(in the rows, 128 means zero)
Each row of numbers stands for one node and depends on some of the facts below. Use the named rows to name the rest.

Known rows:
fefa: [116 144  81 134 146 124  89 141 118 134 147 165 124 113 103 122 110 128
 117 150 137  84 185  89 111 160 112 128 129 128 124 115 109 136 106 196
 130 103 113 103  85 115]
mepem: [137 137  65 134 144 146 106 125 156 121 169 163  89 142 123 134  76 178
 129 157 139 105 196 137 145 167 114 140 114 136 133 138 120 137 128 187
 159 104 121 111  97 111]
greklim: [123 131  85 130 123 137 136 162 123 150 185 131  75  99  97 134  86 182
 121 142 132 108 187 146 134 176 114 162 131 141 117 111 129 103 135 162
 174  96 138 120  97 104]
keti: [155 135  53 128 152 137 117 163 114 163 164 176  80  87 140 138 105 206
 144 131 108  88 177 142 175 166 129 120  94 114  96 122 119 157 106 132
 110 115 134 124 137  65]
gefla: [140 122  53 128 148 134 121 178 124 174 165 170 101  80 124 141 108 209
 117 119 107  67 174 125 161 173 129 109 124 113  79 131 102 158 109 133
 111 109 146 113 118  50]
gaklir: [157 135  66 122 150 143 104 114 129 128 176 161  79 118 121 132  84 205
 145 149 109  98 179 156 170 155 123 137  86 138 138 120 125 117 130 165
 137 131 129 115 115  93]
saskotral: [158 131  67 140 151 150 113 145 139 141 170 146 107 120 122 138  87 205
 101 135 105  68 195 132 162 178 117 134  78 130 110 124  94 131 129 194
 104 122 129 120 113  54]
brivi: [144 148  75 113 158 129  68 119 102 137 141 168 101 100 115 116 108 168
 129 142 102 108 158 124 140 135 123 146  79 135 142  90 126 128 121 164
 119 136  99 109 119  92]
klibekel: [156 103  72 129 147 146 137 150 111 151 166 138 100 119 120 121  93 194
 154 141 115  71 172 148 154 174 119 118  93 119  74 127 100 104 119 192
 105 101 129 143 118  65]
nosam: [131 136  63 110 151 124  93 135 137 139 169 172 104 107 111 141  85 197
 121 139 133 105 184 121 148 156 134 115 147 155 140 133 129 145 139 119
 149 108 148  98  95 108]
trapo: [176 132  64 121 136 141 130 125 125 162 182 139  90  86 114 142  98 211
 126 131 102  75 153 149 172 152 125 128  72 131 107 113 103 112 138 177
  95 151 143 116 113  69]
plegos: [134 135  65 133 132 110 146 168 118 142 183 171  81  72 119 126 132 203
 134  76 135  81 176 155 156 161 130  99 140  89  75 109 109 142 127 126
 137 105 143 124 135  67]
mudam: [148 146  80 128 140 127 129 153 118 133 186 144  82 100 115 125 108 219
 127  95 117  89 186 172 153 159 119 125  95 114 114  94 113 102 143 164
 139 127 125 117 129  68]
fluskor: [157 146  65 107 155 128  78 126  82 147 144 171 103  89 120 114 115 174
 141 132 101 103 156 137 146 140 127 146  73 131 136  80 127 111 119 159
 119 137 104 120 130  85]
kitruk: [124 116  67 112 156 133 112 175  99 156 171 166 110  75 123 132 103 232
 110 117 100  71 194 137 161 171 135 103 116 119 102 125  99 143 120 114
 111 105 148 106 121  45]
pludrur: [152 153  81 138 145 140 106 152 158 148 170 130  65 126 108 134  72 184
  93 152 118 117 182 137 149 174 106 172 106 162 144 124 134 120 145 162
 146 121 139 116  94  94]
sifa: [140 114  57 107 140 113 106 142  76 142 183 166 117  70 125 138  98 238
 136 117 101  99 202 140 144 163 140 104 101 123 103 124 142 141 113  96
 138 133 152 104 107  45]
dutobran: [151 137  61 118 145 122 103 133 128 156 170 163  91  88 116 142  95 204
 130 140 119  87 156 133 160 151 139 116 111 145 127 119 128 139 133 130
 125 128 155 114 110  96]
mesiflel: [169 134  67 108 136 136 116 120 114 148 181 141  88  86 104 143  93 219
 136 135 107  82 154 157 174 149 133 121  82 138 124 111 109 105 148 160
 107 151 146 118 104  72]

Some facts about the nodes:
gezo: refers to; drofir: belongs to class; sadi: uses; stusir: is of sort
badruno gezo [greklim, droklogrok]
brivi gezo [tokir]
brosobi gezo [greklim, gunis]
dasker gezo [klikal, gukure]
difis gezo [ragru, plegos, plabal, sofel]
dratos gezo [plabal]
fidis gezo [sifa, nudru, ploderi, grugon, tevi]
flavis gezo [somun, toral, leplor]
flotenam gezo [gibam, klibekel, stabran, gibre]
gabol gezo [buflos, brodi, greklim, stopla]
gofe gezo [buflos, gabal]
govak gezo [vugro, gabal]
graflore gezo [plotral, skopo]
kletre gezo [gatro, sedo, dukeska]
klosu gezo [kloflin]
legis gezo [zakiplik, vinur, plabal]
litro gezo [stuviti, sofel]
makal gezo [lufin]
maske gezo [piplan, graran, gunis, flenu]
nitefo gezo [klapar, gatro, brezis]
pigrofin gezo [sugir, nedrur, leplor]
pludrur gezo [buflos, dogifer]
pudran gezo [sezok, trune, briflogruk, kogrel]
ravin gezo [toplel, toflu]
regretim gezo [levek, brodi, rotri]
saskivo gezo [leke, gabal, fese]
saskotral gezo [zutik, skigon, skadrafom]
sevum gezo [graran, beskes]
skaplin gezo [dropadrus, nuplik, dukeska, tevi]
skelem gezo [zugra, ploplozol, zaban]
stadrek gezo [drigruk, klofu]
stavo gezo [gratre]
steklom gezo [zagrur]
tralo gezo [piplan, buflel, mudam, plegos]
trapo gezo [braner]
trudrir gezo [skeplobu, kleges, plegos, leskon, skodros]
votril gezo [baflak, klipen, skunar, plabal, leplor]
vubra gezo [puvak, sedo, stuviti]
zusugren gezo [buflos]
drofir b <- badruno, braner, brivi, brode, dagrus, dratos, dretal, dukeska, fefa, fekun, fese, flagik, fluskor, gabol, gofe, govak, gredel, grugon, kabom, kitor, klapar, klikal, klipen, kludro, ledrer, leke, leskon, levek, lupos, nitefo, nudru, nuplik, pabru, plipek, ploderi, rivi, sevum, skaplin, skigon, stavo, steplam, stunil, tokir, toskatra, vinur, vubra, vudri, vugro, zaban, zirem, zugra
drofir d <- baflak, bobo, briflogruk, brodi, buflel, butas, difis, dralum, fidis, flotenam, gabal, gefla, gratre, gukure, keti, kitruk, klidus, kloflin, klofu, klosu, legis, ligos, liskan, maske, nedrur, nofo, plegos, plinal, plutri, pudran, saskivo, sedo, sezok, sifa, skadrafom, skadrubam, skirer, skodros, sodrol, stadrek, stepa, sugir, tevi, tridrir, trivo, troposka, vazur, zagrur, zede, zusugren
drofir c <- beflepas, beskes, brosobi, dasker, dritrok, drolen, dutobran, gatro, gibam, graflore, grastuk, gumal, kleges, kogrel, litro, lomo, meplal, nosam, plabal, plotral, pumelun, puvak, ragru, ravin, rotri, stabran, steklom, stovom, stupar, tafla, toflu, tralo, trifes, trudrir, vigrak, vikluko, viskin, zagradis, zinun, zubrak, zutik
drofir a <- brezis, buflos, dibulem, dogifer, drigruk, drogrema, droklogrok, dropadrus, fistin, flavis, flenu, fliflim, fligru, fufli, gaklir, gibre, gigror, gradri, graran, gredak, greklim, grudragek, gunis, klakevik, kletobre, kletre, klibekel, klistun, kulam, legik, leplor, lufin, makal, mepem, mesiflel, mudam, pigrofin, piplan, ploplozol, pludrur, regretim, saliplis, sarur, saskotral, sipe, skastaklom, skelem, skeplobu, skopo, skunar, sofel, somun, sosker, stibres, stopla, stuviti, terun, tibobra, tiklis, toplel, toral, trakliplal, trapo, trune, truplu, vidrom, votril, zaba, zafegrum, zakiplik, zeflal, zubor, zuta
brezis sadi [buflos, legis, nudru, grugon]
buflel sadi [zinun, klibekel, klapar, flotenam, meplal, stepa, zuta]
dagrus sadi [beflepas, ledrer, legis, tafla, ploderi]
dasker sadi [drolen, skigon, zafegrum, grugon, legik]
dibulem sadi [tafla, fidis]
dogifer sadi [mesiflel, drigruk, truplu]
dratos sadi [maske]
drogrema sadi [zinun, dukeska, nedrur, vidrom, keti]
fefa sadi [gibam, sodrol, gefla, gredak]
fekun sadi [vazur, gatro, beskes]
fese sadi [gabol, vazur, kitruk]
fliflim sadi [tibobra]
fligru sadi [grugon]
fufli sadi [braner, toral, skodros]
gabal sadi [sevum]
gibre sadi [mudam]
gradri sadi [zinun, rivi, skadrafom]
gratre sadi [pumelun, gatro, zuta]
gredel sadi [zusugren, kulam, ploderi]
greklim sadi [tibobra]
gukure sadi [difis, zaba]
gunis sadi [vugro, dukeska, stupar, sevum]
kabom sadi [zeflal]
kitor sadi [beflepas, dropadrus, stovom, zafegrum]
kleges sadi [skeplobu, sosker, nedrur, vidrom]
klidus sadi [toplel, gumal]
klipen sadi [vugro, kogrel, stepa, zuta]
kloflin sadi [rotri, klosu]
kludro sadi [plinal, beskes, tibobra, plutri]
leskon sadi [beflepas, skaplin, sifa, toplel, tiklis]
levek sadi [vugro, ledrer, stabran, ravin]
ligos sadi [sosker, brode]
liskan sadi [trune, kogrel, zeflal, vinur, stepa, gefla]
lupos sadi [somun, tafla, plutri, toflu]
mepem sadi [puvak, lomo, vinur, stunil]
nitefo sadi [fluskor]
nofo sadi [regretim, plegos]
nosam sadi [somun, flavis]
nuplik sadi [bobo]
pabru sadi [grudragek, toral]
pigrofin sadi [govak]
plabal sadi [zinun, kitruk, zusugren, stupar, sevum]
plipek sadi [trune, graflore, kitruk, saliplis, ploplozol, grugon, legik, fidis]
pludrur sadi [brosobi, puvak]
pudran sadi [stibres, skaplin, kulam]
ragru sadi [klibekel, grudragek, steklom]
sezok sadi [trapo, braner]
sipe sadi [maske]
skastaklom sadi [butas]
skunar sadi [litro]
stavo sadi [trapo, graran]
stuviti sadi [troposka, klakevik, droklogrok]
terun sadi [trapo, dralum]
tevi sadi [zinun, briflogruk, plegos, gredak]
tokir sadi [tibobra, gredak]
toskatra sadi [gibam, saskotral, kogrel]
trakliplal sadi [brodi, nedrur, braner, keti]
trivo sadi [briflogruk, badruno]
vikluko sadi [zafegrum]
viskin sadi [tralo, mudam, beskes, stadrek]
vubra sadi [sevum, kletobre, toflu]
vudri sadi [flagik, klistun, mesiflel]
zaban sadi [sifa, dukeska, sofel]
zagradis sadi [dretal, lufin, stabran]
zirem sadi [stibres, makal, stovom, kletobre]
zubrak sadi [tiklis]
stusir 850 <- badruno, briflogruk, brodi, buflos, dagrus, dibulem, dratos, drolen, dukeska, fese, graran, grastuk, gredak, gredel, grudragek, gumal, gunis, kleges, klidus, legis, leplor, litro, makal, meplal, mudam, nedrur, nofo, nudru, pludrur, ravin, saskivo, saskotral, sezok, skirer, sodrol, sofel, stepa, steplam, stovom, stunil, stupar, tibobra, toplel, troposka, truplu, vikluko, vudri, vugro, zaban, zagrur, zede, zubrak, zusugren
stusir 240 <- baflak, bobo, braner, brezis, brode, butas, dasker, difis, dralum, dritrok, dutobran, fefa, fekun, fistin, flotenam, fufli, gabal, gabol, gatro, gefla, govak, graflore, greklim, grugon, kitruk, klakevik, kletobre, kletre, klikal, klipen, klofu, klosu, kludro, kogrel, legik, leke, leskon, liskan, lomo, maske, mesiflel, nitefo, nosam, nuplik, pabru, pigrofin, piplan, plabal, plegos, plinal, plipek, ploderi, ploplozol, plotral, plutri, pudran, puvak, rivi, rotri, saliplis, sarur, sevum, sifa, sipe, skadrubam, skastaklom, skelem, skodros, skopo, sosker, steklom, stibres, stuviti, sugir, tafla, terun, tevi, toflu, trapo, trifes, trivo, trudrir, viskin, zaba, zafegrum, zakiplik, zinun, zirem, zubor, zuta, zutik
stusir 326 <- beflepas, brivi, brosobi, dogifer, flagik, flenu, fliflim, fluskor, gaklir, gigror, gradri, gratre, gukure, keti, klapar, klistun, kulam, lupos, mepem, pumelun, ragru, regretim, sedo, skadrafom, skaplin, skunar, somun, stabran, stadrek, tiklis, tokir, toral, trune, vidrom, vigrak, vinur, vubra, zeflal, zugra
stusir 532 <- beskes, buflel, dretal, drigruk, drogrema, droklogrok, dropadrus, fidis, flavis, fligru, gibam, gibre, gofe, kabom, kitor, klibekel, kloflin, ledrer, levek, ligos, lufin, skeplobu, skigon, stavo, stopla, toskatra, trakliplal, tralo, tridrir, vazur, votril, zagradis

Rows to name:
No name comes twice in this set of rows, the named rows included.
[106 143  85 117 159 129  80 158 101 138 139 171 117 105 102 121  95 150
 111 148 126 100 206 116 105 171 109 151 126 156 143  91 135 110 113 167
 170  98  98 109 105 113] => fese
[ 95 141  92 109 161 124  60 135 119 116 146 164 139 113 102 117  99 150
 108 151 133 106 210  88 104 156 123 126 141 152 154 122 112 131 130 163
 161  97 104  77  82 117] => plipek
[105 126  74 117 142 125 118 177 116 162 166 166  81  82 112 144  90 195
 118 139 131 103 193 129 145 183 128 125 153 143 121 131 134 140 122 102
 169  88 155 117 104  89] => gabal
[117 131  90 110 163 128  88 170  78 154 156 140 116  73 104 102 116 185
  82 105  79  86 191 117 131 141 122 137  87 112 116  78  91 112 128 163
  99 121 105  95 119  41] => sevum
[142 154  78 132 153 131  93 174  96 159 144 139  96  79 113 111 110 162
  89 126  92  94 166 118 131 161 113 169  81 129 119  81 120 118 119 168
 116 134 105 118 121  67] => badruno
[160 146  81 123 164 115  70 112 129 146 136 158 108 119 112 107  97 144
 136 160 113 125 142 117 121 135 124 140 104 149 136 107 125 131 133 177
 120 128 117 122 100 120] => stavo
[140 160  64 144 134 113 110 144 160 129 166 173  77 122 116 134 106 177
 128 106 149 112 183 135 142 163 121 118 156 125 118 115 138 150 127 132
 170 104 141 113 115 119] => kleges
[133 121  74 113 159 146 115 132 106 117 181 165  92 110 114 127 101 227
 142 113 115  76 203 173 175 154 126 108  82 111 129 107  94 100 140 165
 133 110 121 111 140  65] => somun
[113 126  83 108 147 143 120 167  83 150 181 143  97  90  97 131  83 228
 123 124 113  89 209 164 165 180 120 154 107 161 133 101 127  72 140 127
 172 108 139 118 117  68] => buflos
[154 172  77 122 156 108  71 112 134 112 146 170 103 108 109 111 133 162
 110 105 118 118 165 128 128 128 125 127 102 118 149  83 126 133 142 169
 132 134  96 108 117 115] => dratos
[171 122  75 112 148 133 113 114 119 150 170 151  93 108 109 131  90 204
 161 142 110 103 156 170 168 145 127 123  85 147 122 116 120  95 145 155
 121 131 142 136 115  89] => drigruk
[150 149  76 107 154 123  83 148 101 170 147 143 103  66 100 115 110 172
  99 141  88 104 144 114 137 139 129 166  81 147 133  87 127 109 127 150
 108 142 127 111 112  89] => govak
[141 111  77 122 156 135 117 172  99 164 166 151  87  92 120 121 108 208
 135 109 104  98 169 157 162 160 131 120 116 118  91 100 122 123 124 116
 123 105 137 137 138  52] => beskes
[153 148  68 122 138 126 126 111 137 115 184 164  86 115 110 136 108 204
 151  98 143  91 183 174 166 153 121 101 108 127 126 102 112  99 158 172
 147 123 124 119 130 107] => leplor
[143 119  79 120 152 143 110 116 127 135 168 153 104 130 110 134  79 188
 157 159 130  98 177 150 149 161 126 120 118 146 115 135 124 115 142 160
 141 109 139 128 102 114] => gibre

The same nodes again, as new rows of numbers:
Known rows:
gibam: [121 129 128 118 125 106 110 131 129 123 134 130 128 129 134 129 128 141
 127 163 128 135 127 127 124 129 121 127 128 125 125]
fistin: [124 131 125 126 124 132 117 129 133 124 135 132 126 130 132 133 124 128
 131 152 127 128 121 126 128 136 131 127 126 126 124]
sodrol: [127 128 105 116 147 102 153 120 119 131 145 134 132 126 114 121 134 130
 133 137 112 137 129 131 111 123 118 131 123 128 115]
graflore: [135 124 122 130 124 117 111 137 128 127 141 132 128 128 136 135 132 129
 139 158 128 135 122 125 124 134 122 126 127 126 126]
sarur: [127 131 124 125 124 132 116 130 132 126 136 132 127 131 132 132 124 130
 130 150 128 128 120 125 130 135 130 127 126 126 124]
rotri: [119 126 124 117 134 118 121 132 127 124 137 129 130 132 127 135 120 147
 137 158 132 138 123 126 127 139 125 124 129 125 130]
klidus: [138 123 120 127 156 101 148 126 112 136 118 124 133 123 112 118 141 119
 130  84 120 138 144 135 115 114 120 130 122 130 131]
zuta: [128 129 131 122 125 137 115 129 130 128 131 129 126 132 132 136 125 130
 131 158 126 128 123 127 130 134 129 127 127 127 126]
piplan: [115 135 121 129 121 134 134 134 133 122 136 127 128 133 123 133 114 146
 128 151 133 127 122 126 139 139 127 125 131 124 127]
stovom: [132 129 122 134 140 108 119 125 130 132 137 125 131 121 129 129 132 133
 134 164 125 141 125 126 126 126 125 127 134 124 122]
tevi: [116 119 137 115 141 113 165 125  98 136 111 118 125 153 124 138 138 132
 121 104 128 115 144 143 103 121 122 129 116 125 135]
klakevik: [124 132 125 124 123 133 115 130 133 125 136 132 127 131 132 133 124 127
 131 151 127 128 120 125 129 135 132 127 128 126 124]
vigrak: [130 125 125 122 130 115 116 130 133 121 139 130 127 126 136 129 129 142
 135 153 127 132 126 125 122 135 117 127 129 125 126]
lomo: [127 127 122 125 126 114 115 133 128 125 139 131 128 132 133 136 128 136
 136 163 127 136 126 126 125 134 124 125 128 124 125]
fluskor: [127 133 133 124 117 154 120 121 146 126 126 133 126 122 134 124 120 124
 126 122 128 117 120 122 136 134 141 131 132 130 124]
zafegrum: [131 135 123 132 136 119 108 135 138 125 125 133 128 117 129 129 127 122
 134 108 133 133 128 124 134 132 139 125 125 128 129]
vubra: [138 116 172 126  96 210 140 118 118 151 107 106 122 140 140 142 141 126
 126 160 132  96 133 136 134 128 117 134 130 133 137]
beflepas: [132 126 124 124 136 110 112 134 134 124 134 130 129 120 135 127 131 137
 137 135 129 134 130 125 125 135 118 127 127 125 128]
flavis: [138 127 120 138  98 139 114 136 134 122 143 133 127 123 134 127 132 123
 126 157 125 128 121 126 137 127 117 130 129 131 123]

Which node is each row?
No name comes twice in this set of rows, the named rows included.
[122 142 132 140 147 138 128 110 144 136 126 125 127 119 129 134 125 124
 128 133 134 115 120 124 132 126 158 130 133 130 115] => nudru
[130 119 164 116 111 160 121 123 113 142 103 111 127 138 131 134 137 131
 121 148 130 121 139 137 133 125 115 129 128 129 141] => drogrema
[133 116 157 119 117 153 126 125 120 135 109 115 126 134 135 129 134 130
 121 127 129 122 137 133 128 129 115 129 129 128 141] => gradri
[136 126 140 144 132 119 134 131 121 137 111 107 131 130 121 129 134 136
 125 151 132 134 143 133 136 119 115 126 137 124 138] => kleges
[122 130 103 110 124 109 147 135 121 115 142 139 129 134 116 122 127 134
 128 149 112 134 135 133 121 133 112 129 119 124 120] => sugir
[122 134 144 122 130 170 130 107 135 138 125 121 130 127 123 128 116 131
 126 159 125 124 118 125 138 129 143 130 139 130 122] => vugro
[123 134 121 132 106 132 127 135 137 117 135 130 126 131 129 131 121 133
 123 167 125 126 125 127 138 136 124 127 130 123 124] => zakiplik
[126 132 124 128 128 124 113 132 135 124 130 133 128 124 131 131 125 126
 133 134 129 131 123 125 131 134 136 126 127 127 125] => legik
[129 132 125 125 115 127 119 132 141 116 130 130 127 120 131 120 124 134
 123 136 124 129 131 125 137 135 123 129 130 124 126] => toral
[137 131 154 143 127 161 125 114 131 141 101 115 129 126 126 126 129 109
 119 114 131 123 133 129 140 115 144 129 137 132 134] => gredel
[134 121 105 109 135 112 144 131 121 125 150 142 129 122 125 120 137 130
 139 113 114 131 129 129 110 133 109 131 118 131 121] => stadrek
[125 129 133 121 120 143 118 127 128 129 133 129 126 134 134 136 127 132
 132 166 125 126 122 127 130 137 127 127 126 126 125] => kletobre
[123 129 157 122 124 169 121 121 128 135  99 120 128 129 125 127 121 127
 120 100 141 118 132 129 144 125 139 129 133 134 142] => levek
[138 130 118 130 171  84 139 129 119 132 101 125 136 111 107 113 141 113
 130  41 125 145 155 133 121 111 130 127 121 128 138] => sezok

Now the same nodes, written a new way:
Named rows:
nitefo: [132 193  38 113  85 124 103 164  86 109 119 122 146 109  89 117 184 100
 160 150 184 154 134 216 141 140 126 141 140 103]
pumelun: [131 134  83 135 159 120 127 117 124 123 141 133 129 112 145 133 104 112
  93 129 149 126 101 132 127 125 128 126 120 118]
graflore: [130 160 136 133 151 120 123 117 116 115 146 128 134 130 143 125 105 122
  95 148 129 129 103 142 126 123 137 125 119 114]
kitruk: [126 113 163 122 121 126 135 131 102 135 132 122 133 145 124 121 144 129
 131 121 122 128 127 125 135 125 117 127 131 124]
zuta: [128 128 146 128 128 126 132 124 109 130 129 124 133 139 131 122 126 126
 120 129 119 129 114 126 133 124 123 128 128 117]
sifa: [133 105 133 126  99 127 136 127  94 134 135 109 125 134 123 120 141 128
 133 120 113 134 143 138 126 127  97 132 128 124]
zubrak: [133 160  98 132 131 134 117 116 169 117 124 138 125 107 135 134 105 130
 117 133 145 131 119 132 123 134 148 129 120 137]
gradri: [129 122 110 128 135 133 127 133 134 135 136 148 128  88 123 131 122 124
 134 115 141 127 116 117 129 137 119 133 122 137]
tokir: [127 121 110 124 127 125 127 135 134 137 126 142 128  87 120 133 133 125
 130  94 146 126 137 116 125 139 131 132 126 146]
brivi: [126 116 129 124 148 126 128 137 114 129 144 136 131 103 124 131 129 121
 123 114 154 122 136 129 125 136 122 127 126 137]
kitor: [129 142 159 126 115 130 123 129 141 126 120 129 131 121 120 130 139 140
 141 120 132 132 149 122 123 137 149 130 132 144]
zusugren: [125 100 133 127 166 136 133 136 142 122 140 111 134 145 121 128 143 138
 139 136 136 126 136 145 140 117 100 120 141 129]
nedrur: [126  97 131 120 112 132 135 128 130 135 109 128 124 176 125 130 140 120
 143 130 143 124 142 112 130 118 146 124 132 125]
sipe: [142 134 168 134 124 134 129 123 153 138 151 149 142  99 118 121 116 144
 134 101 113 136 121  99 119 121 162 134 113 149]
regretim: [126 107 111 134 189 129 131 139 121 124 159 128 136 112 128 129 122 124
 121 138 137 124 110 143 135 119  94 123 131 121]
steplam: [127 123 135 122 127 133 127 127 139 123 121 123 128 134 124 132 132 129
 130 118 151 125 150 130 126 133 134 126 132 138]
gigror: [128 114 110 129 142 131 129 131 123 134 134 140 127 103 128 131 121 119
 127 120 142 126 115 120 131 133 114 130 125 128]
badruno: [125 116 127 129 173 130 129 136 143 116 143 111 136 143 124 131 133 135
 127 138 141 124 147 151 130 116 118 118 139 130]
sodrol: [128  99 143 121 126 137 134 127 125 128 123 118 128 155 124 128 140 127
 136 127 150 126 139 128 135 124 116 124 134 128]

Rows to name:
No name comes twice in this set of rows, the named rows included.
[126  99 150 122 136 136 131 139 118 124 139 131 127 179 122 128 134 119
 150 161 148 120 145 129 124 114 143 122 128 123] => legis
[130 113 120 126 125 135 131 117 136 128 112 120 128 149 133 130 125 123
 124 125 144 128 127 122 134 124 124 125 133 122] => toplel
[128 135 138 127 112 127 129 125 124 135 118 131 130 121 128 124 129 131
 127 117 113 130 116 119 132 131 128 131 127 126] => skopo
[127 143 154 128 115 133 125 130 136 133 129 142 126 101 125 126 122 139
 137 121 106 128 121 116 126 138 128 133 122 139] => skastaklom
[131 123 152 130 132 125 134 122 112 131 136 124 137 141 131 121 123 127
 117 124 119 130 115 120 131 119 129 127 126 119] => klakevik
[137 102 180 135 167 129 137 140 131 131 180 132 147 143 114 118 130 143
 140 131 107 129 133 121 120  98 147 124 122 137] => maske
[127  89 121 123 133 126 138 130 107 142 128 129 128 127 126 129 141 118
 127 105 146 124 124 117 136 128 107 128 130 127] => skadrafom
[129 128 169 124 109 137 127 132 138 131 121 133 128 126 116 127 148 141
 155 126 127 133 140 118 130 136 133 131 132 143] => ligos
[113 152 167 123 117 133 118 145 119 126 123 152 110 119 130 130 119 130
 149 165 100 114 122 124 123 147 129 129 123 129] => pigrofin
[118 111 116 119 114 132 128 141 122 140 112 142 111  91 122 134 143 126
 146 112 132 120 129 118 135 153  91 132 131 141] => gukure
[128 129 170 128 136 131 127 128 115 121 133 134 132 174 131 127 124 121
 137 168 133 126 125 121 125 118 155 125 127 116] => flavis
[137 118 116 135 103 132 131 116 112 124 127 104 123 143 131 125 126 127
 131 142 119 139 143 138 121 127 107 132 130 118] => dropadrus
[128 106 118 123 120 132 131 138 130 142 127 144 125  95 116 130 141 127
 144  99 141 127 130 112 132 138 115 133 126 144] => gratre

